B = [[2.16, 0.21, 1.99, -0.36, 0.86, -0.13, 0.18, -3.14, 0.80, 0.68], [2.38, -1.44, 1.55, 1.09, -0.91, 0.08, 1.29, 0.66, -1.14, 0.60], [0.50, -1.33, 0.10, 1.66, -1.91, -0.37, 1.67, 2.70, -2.66, 0.30], [0.04, 1.34, 0.56, -0.77, 1.24, -0.20, -0.42, -2.79, 1.16, 0.29], [1.59, 0.25, 1.63, -0.10, 0.43, -0.46, 0.46, -2.81, 0.03, 0.67], [-2.36, 0.81, -1.96, 0.13, 0.22, 0.66, -0.51, 2.91, 0.64, -0.49], [-0.64, 0.35, -0.64, 0.06, 0.48, 0.68, -0.29, 1.47, 0.86, -0.13], [1.52, 0.39, 1.58, -0.23, 0.57, -0.41, 0.34, -2.93, 0.21, 0.60], [-1.14, 1.40, -0.49, -0.55, 1.01, 0.05, -0.56, -0.98, 1.06, -0.02], [-1.92, 2.20, -1.00, -1.18, 1.88, 0.37, -1.34, -1.35, 2.31, -0.27], [-2.57, 2.32, -1.55, -1.20, 1.86, 0.50, -1.48, -0.62, 2.41, -0.44], [-3.06, 1.57, -2.30, -0.37, 0.85, 0.66, -1.00, 2.13, 1.33, -0.62], [-0.32, 1.68, 0.30, -1.04, 1.63, 0.00, -0.81, -2.81, 1.78, 0.18], [-0.81, 1.29, -0.19, -0.49, 0.87, -0.18, -0.36, -1.45, 0.72, 0.07], [2.47, -0.49, 2.07, 0.27, 0.03, -0.27, 0.83, -2.08, -0.33, 0.76]]
B[-15,-10] -> 2.16
B[-8,-6] -> 0.57
B[2,-9] -> -1.33
B[-2,-3] -> -1.45
B[10] -> [-2.57, 2.32, -1.55, -1.20, 1.86, 0.50, -1.48, -0.62, 2.41, -0.44]
B[7,-2] -> 0.21
B[-13,0] -> 0.50
B[-7,4] -> 1.01
B[-7,5] -> 0.05
B[4,-8] -> 1.63
B[:, -1] -> [0.68, 0.60, 0.30, 0.29, 0.67, -0.49, -0.13, 0.60, -0.02, -0.27, -0.44, -0.62, 0.18, 0.07, 0.76]
B[10,-10] -> -2.57
B[-7,-7] -> -0.55
B[:, -3] -> [-3.14, 0.66, 2.70, -2.79, -2.81, 2.91, 1.47, -2.93, -0.98, -1.35, -0.62, 2.13, -2.81, -1.45, -2.08]
B[-7,1] -> 1.40
B[10,9] -> -0.44
B[-9,9] -> -0.13
B[12,9] -> 0.18
B[0,-8] -> 1.99
B[-1] -> [2.47, -0.49, 2.07, 0.27, 0.03, -0.27, 0.83, -2.08, -0.33, 0.76]
B[-6] -> [-1.92, 2.20, -1.00, -1.18, 1.88, 0.37, -1.34, -1.35, 2.31, -0.27]
B[-9,5] -> 0.68
B[-5,-2] -> 2.41
B[-8,-5] -> -0.41
B[14,5] -> -0.27
B[-4] -> [-3.06, 1.57, -2.30, -0.37, 0.85, 0.66, -1.00, 2.13, 1.33, -0.62]
B[-12,-5] -> -0.20
B[-10,9] -> -0.49
B[-8,-3] -> -2.93
B[-13,7] -> 2.70
B[-9,0] -> -0.64
B[-11,-9] -> 0.25
B[-9,-7] -> 0.06
B[9,4] -> 1.88
